Below are the code and all the weights of a small trained network. Each question names an input and a class and asks about switching units off, where a switched-off unit gives its printed mean instead of its output.

import numpy as np


def w(rows, s, z=0):
    codes = np.array(rows[::2]) - 128.0
    scale = np.full(codes.shape[1], s)
    scale[-1] = z or s
    return codes * scale


def f(y):
    return y / 2 * (1 + np.tanh(0.7978845608 * (y + 0.044715 * y**3)))


def log_softmax(a):
    a = a - a.max(-1, keepdims=True)
    return a - np.log(np.exp(a).sum(-1, keepdims=True))


def net(x, mask):
    res = np.array(x, float).reshape(1, 5) / 4 @ E
    y = f(res @ A[0][:, :-1].T + A[0][:, -1])
    res = res + np.where(mask, y, B[0][:, -1]) @ B[0][:, :-1]
    return log_softmax(res[-1] @ U[:, :-1].T + U[:, -1])


A, B = {}, {}
E = w([
[254,62,106],'x0',
[128,127,129],'x1',
[128,128,128],'x2',
[75,47,248],'x3',
[70,41,2],'x4',
],0.009)
A[0] = w([
[63,122,93,111],'n0',
[111,80,153,187],'n1',
[169,102,105,169],'n2',
[103,127,114,113],'n3',
[105,97,99,113],'n4',
[119,126,75,94],'n5',
[162,28,179,45],'n6',
[168,114,79,118],'n7',
[84,206,101,216],'n8',
[120,151,174,150],'n9',
[144,67,157,53],'n10',
[28,26,46,143],'n11',
[161,163,155,125],'n12',
[89,86,106,173],'n13',
[179,114,91,116],'n14',
[85,61,100,102],'n15',
[124,101,109,253],'n16',
[91,169,110,128],'n17',
[142,82,147,35],'n18',
[55,118,146,105],'n19',
[167,132,72,143],'n20',
[56,247,84,230],'n21',
[135,166,153,156],'n22',
[114,120,88,103],'n23',
[76,124,155,97],'n24',
[168,196,120,152],'n25',
[162,20,201,116],'n26',
[4,106,197,141],'n27',
[110,158,176,147],'n28',
[92,183,109,167],'n29',
[205,139,130,176],'n30',
[196,187,180,200],'n31',
[69,51,58,175],'n32',
],0.018,0.0047)
B[0] = w([
[155,94,106,172],'n0',
[128,134,120,174],'n1',
[96,95,122,164],'n2',
[135,116,122,139],'n3',
[133,112,125,159],'n4',
[114,101,142,159],'n5',
[191,159,173,192],'n6',
[67,100,133,168],'n7',
[184,163,162,191],'n8',
[113,161,160,172],'n9',
[164,131,150,160],'n10',
[212,49,38,252],'n11',
[154,154,104,164],'n12',
[138,94,124,174],'n13',
[72,100,121,166],'n14',
[156,91,108,182],'n15',
[106,117,140,166],'n16',
[166,128,134,158],'n17',
[153,124,138,145],'n18',
[79,103,94,178],'n19',
[63,96,123,174],'n20',
[224,184,188,225],'n21',
[146,156,137,163],'n22',
[128,112,138,152],'n23',
[85,118,112,166],'n24',
[147,114,77,174],'n25',
[211,187,161,217],'n26',
[3,124,71,242],'n27',
[108,155,170,177],'n28',
[172,138,147,169],'n29',
[117,123,67,179],'n30',
[170,187,56,212],'n31',
[166,58,128,224],'n32',
],0.042,0.018)
U = w([
[138,219,188,197],'0',
[96,155,34,253],'1',
[177,113,177,75],'2',
[51,54,193,72],'3',
[4,255,109,41],'4',
],0.01,0.0054)

Each question gives the input, the list of numbers given to net, and the class t.
The units are the neurons (one row each of A and B). Each row of codes is followed by its name. A weight is (code - 128) times the scale printed after its matrix; where a second scale follows, it is the last column's (A, B and U).
mask holds one flag per neuron, in row order. A switched-off neuron (its flag False) gives its mean, the last column of its row in B, instead of its output. The means were averaged over made-up inputs and are rounded, as every weight is.
A unit's drop is (log p(t) with every unit on - log p(t) with that unit switched off) / (log p(t) with every unit on - log p(t) with every unit switched off).
most important unit: the unit with the biggest drop
top k neurons: the k neurons with the biggest drops, biggest first
drop when u is switched off: that unit's drop, to one decimal
input [-8,-2,-7,0,-4], class 0: top 3 neurons : [n21, n8, n29]
input [3,7,-3,0,5], class 3: top 2 neurons : [n21, n31]
input [5,-5,-6,-2,1], class 3: top 2 neurons : [n11, n31]
input [0,0,5,4,-5], class 4: most important unit : n21
input [0,7,4,-2,4], class 2: top 2 neurons : [n27, n11]
input [0,3,1,1,-2], class 4: top 2 neurons : [n11, n21]
input [-5,4,6,0,8], class 2: top 3 neurons : [n32, n21, n31]
input [0,6,-7,0,-5], class 0: top 3 neurons : [n27, n11, n19]
input [0,2,4,-8,5], class 2: top 2 neurons : [n21, n27]
input [-1,-3,2,-1,4], class 2: drop when n27 is switched off : 0.7
input [6,3,-7,0,2], class 3: drop when n21 is switched off : 0.2
input [-8,1,7,-1,5], class 2: drop when n21 is switched off : 1.5
